Below is a small trained network, with its code and all its weights. Each question gives an input and a target symbol and asks what happens when units are switched off, that is, made to give their printed mean instead of their output.

import numpy as np


def w(rows, s, z=0):
    codes = np.array(rows[::2]) - 128.0
    scale = np.full(codes.shape[1], s)
    scale[-1] = z or s
    return codes * scale


def norm(h):
    return h / np.sqrt((h * h).mean(-1, keepdims=True) + 1e-5)


def f(y):
    return np.maximum(y, 0)


def softmax(a):
    e = np.exp(a - a.max(-1, keepdims=True))
    return e / e.sum(-1, keepdims=True)


def log_softmax(a):
    a = a - a.max(-1, keepdims=True)
    return a - np.log(np.exp(a).sum(-1, keepdims=True))


def net(x, mask):
    ids = ['βγζπσφ'.index(c) for c in x.split()]
    T = len(ids)
    res = E[ids] + P[:T]
    r = norm(res)
    for j in range(2):
        rows = slice(2 * j, 2 * j + 2)
        q, k, v = (r @ M[0][rows].T for M in (Q, K, V))
        z = softmax(np.where(np.tri(T) > 0, q @ k.T / 2**0.5, -1e9)) @ v
        o = O[0][rows]
        res = res + np.where(mask[j], z, o[:, -1]) @ o[:, :-1]
    y = f(norm(res) @ A[0][:, :-1].T + A[0][:, -1])
    res = res + np.where(mask[2:14], y, B[0][:, -1]) @ B[0][:, :-1]
    return log_softmax(norm(res)[-1] @ U[:, :-1].T + U[:, -1])


Q, K, V, O, A, B = {}, {}, {}, {}, {}, {}
E = w([
[61,62,224,96,98],'β',
[6,92,152,33,43],'γ',
[149,65,117,110,202],'ζ',
[137,157,26,151,215],'π',
[139,134,144,115,142],'σ',
[139,73,100,176,102],'φ',
],0.022)
P = w([
[97,170,252,162,221],'0',
[168,165,161,117,123],'1',
[127,119,155,106,97],'2',
[148,133,128,114,139],'3',
[100,90,69,165,144],'4',
[125,101,139,104,108],'5',
[55,48,104,137,119],'6',
[134,102,120,94,137],'7',
[77,53,113,110,122],'8',
[117,76,122,90,134],'9',
[150,28,129,99,132],'10',
[149,55,118,73,150],'11',
],0.013)
Q[0] = w([
[67,128,113,155,132],'head 1',
[157,219,138,99,67],'head 1',
[88,126,137,69,139],'head 2',
[95,251,186,192,69],'head 2',
],0.018)
K[0] = w([
[93,72,96,122,166],'head 1',
[223,114,83,125,16],'head 1',
[129,95,209,160,132],'head 2',
[111,252,17,10,27],'head 2',
],0.014)
V[0] = w([
[9,250,125,227,69],'head 1',
[47,86,160,104,36],'head 1',
[82,214,129,236,91],'head 2',
[64,93,145,241,58],'head 2',
],0.013)
O[0] = w([
[94,248,53,94,42,26],'head 1',
[32,78,76,208,166,62],'head 1',
[246,124,78,176,84,90],'head 2',
[113,138,100,156,71,255],'head 2',
],0.011,0.0065)
A[0] = w([
[156,113,141,170,64,157],'neuron 1',
[77,129,5,132,78,209],'neuron 2',
[111,58,231,191,182,117],'neuron 3',
[50,148,161,144,10,100],'neuron 4',
[197,111,201,232,190,127],'neuron 5',
[216,100,219,155,211,139],'neuron 6',
[196,97,103,109,141,145],'neuron 7',
[150,221,99,151,138,87],'neuron 8',
[70,127,61,183,203,192],'neuron 9',
[169,240,49,144,164,4],'neuron 10',
[166,2,107,39,172,135],'neuron 11',
[196,54,64,156,68,111],'neuron 12',
],0.012,0.004)
B[0] = w([
[112,78,195,164,63,188],'neuron 1',
[140,241,112,82,128,195],'neuron 2',
[198,136,86,248,152,218],'neuron 3',
[201,155,237,57,187,166],'neuron 4',
[51,228,95,195,109,192],'neuron 5',
[78,218,123,177,90,210],'neuron 6',
[113,80,138,187,96,180],'neuron 7',
[222,77,96,105,171,138],'neuron 8',
[220,72,185,125,115,172],'neuron 9',
[172,88,81,95,253,140],'neuron 10',
[3,63,9,53,102,244],'neuron 11',
[133,49,122,96,12,236],'neuron 12',
],0.015,0.012)
U = w([
[253,107,92,120,225,179],'β',
[169,76,254,162,220,154],'γ',
[63,226,172,222,140,255],'ζ',
[94,192,182,33,152,61],'π',
[34,100,77,125,118,91],'σ',
[200,119,127,142,10,96],'φ',
],0.0077,0.00092)

Each question gives the input, a string of symbols that net reads in full, and the target symbol t.
The units are the heads (2 rows each of Q, K, V and O) and the neurons (one row each of A and B). Each row of codes is followed by its name. A weight is (code - 128) times the scale printed after its matrix; where a second scale follows, it is the last column's (O, A, B and U).
mask holds one flag per unit, heads first, then neurons. A switched-off unit (its flag False) gives its mean, the last column of its rows in O or B, instead of its output. The means were averaged over made-up inputs and are rounded, as every weight is.
A unit's drop is (log p(t) with every unit on - log p(t) with that unit switched off) / (log p(t) with every unit on - log p(t) with every unit switched off).
The circuit of an input: a set's keep is (log p(t) with only the set's units on - log p(t) with every unit switched off) / (log p(t) with every unit on - log p(t) with every unit switched off). Starting from the 12 units with the biggest drops (on a tie, the unit counted first), units are removed one at a time, each time the one whose removal leaves the highest keep (on an exact tie, the one counted first), for as long as the keep stays at least 0.8.
circuit, biggest first: the units of the circuit, biggest drop first
most important unit: the unit with the biggest drop
top k neurons: the k neurons with the biggest drops, biggest first
heads that matter: for each layer, one digit per head in row order, 1 if its drop is at least 0.15 and else 0, layers parted by /
drop of u: that unit's drop, to one decimal
input π β ζ σ π σ β, target π: circuit, biggest first : (head 1; neuron 12; neuron 4)
input ζ σ β σ β, target ζ: circuit, biggest first : (head 1; neuron 6; neuron 12)
input β φ ζ ζ φ γ φ ζ, target β: circuit, biggest first : (head 1; neuron 9; neuron 12; neuron 1)
input γ γ π ζ, target γ: most important unit : head 2
input ζ φ φ π γ β, target ζ: circuit, biggest first : (head 1; neuron 12; neuron 6)
input γ σ φ φ φ ζ β π γ π, target γ: circuit, biggest first : (head 2; neuron 9; neuron 5)
input π φ ζ φ, target π: circuit, biggest first : (head 1; head 2; neuron 12)
input φ π φ π, target β: heads that matter : 00
input φ φ φ φ φ γ γ, target π: circuit, biggest first : (neuron 4; neuron 12)
input β φ γ π β φ π, target β: top 2 neurons : (neuron 9; neuron 11)
input σ φ γ β, target γ: top 2 neurons : (neuron 4; neuron 12)
input φ ζ φ π φ β π, target φ: drop of neuron 5 : -0.1
input ζ γ γ γ ζ ζ π π, target ζ: drop of neuron 12 : 0.4
input π γ ζ φ γ φ φ π, target π: drop of head 1 : 0.5
input φ φ π γ, target π: circuit, biggest first : (neuron 4)
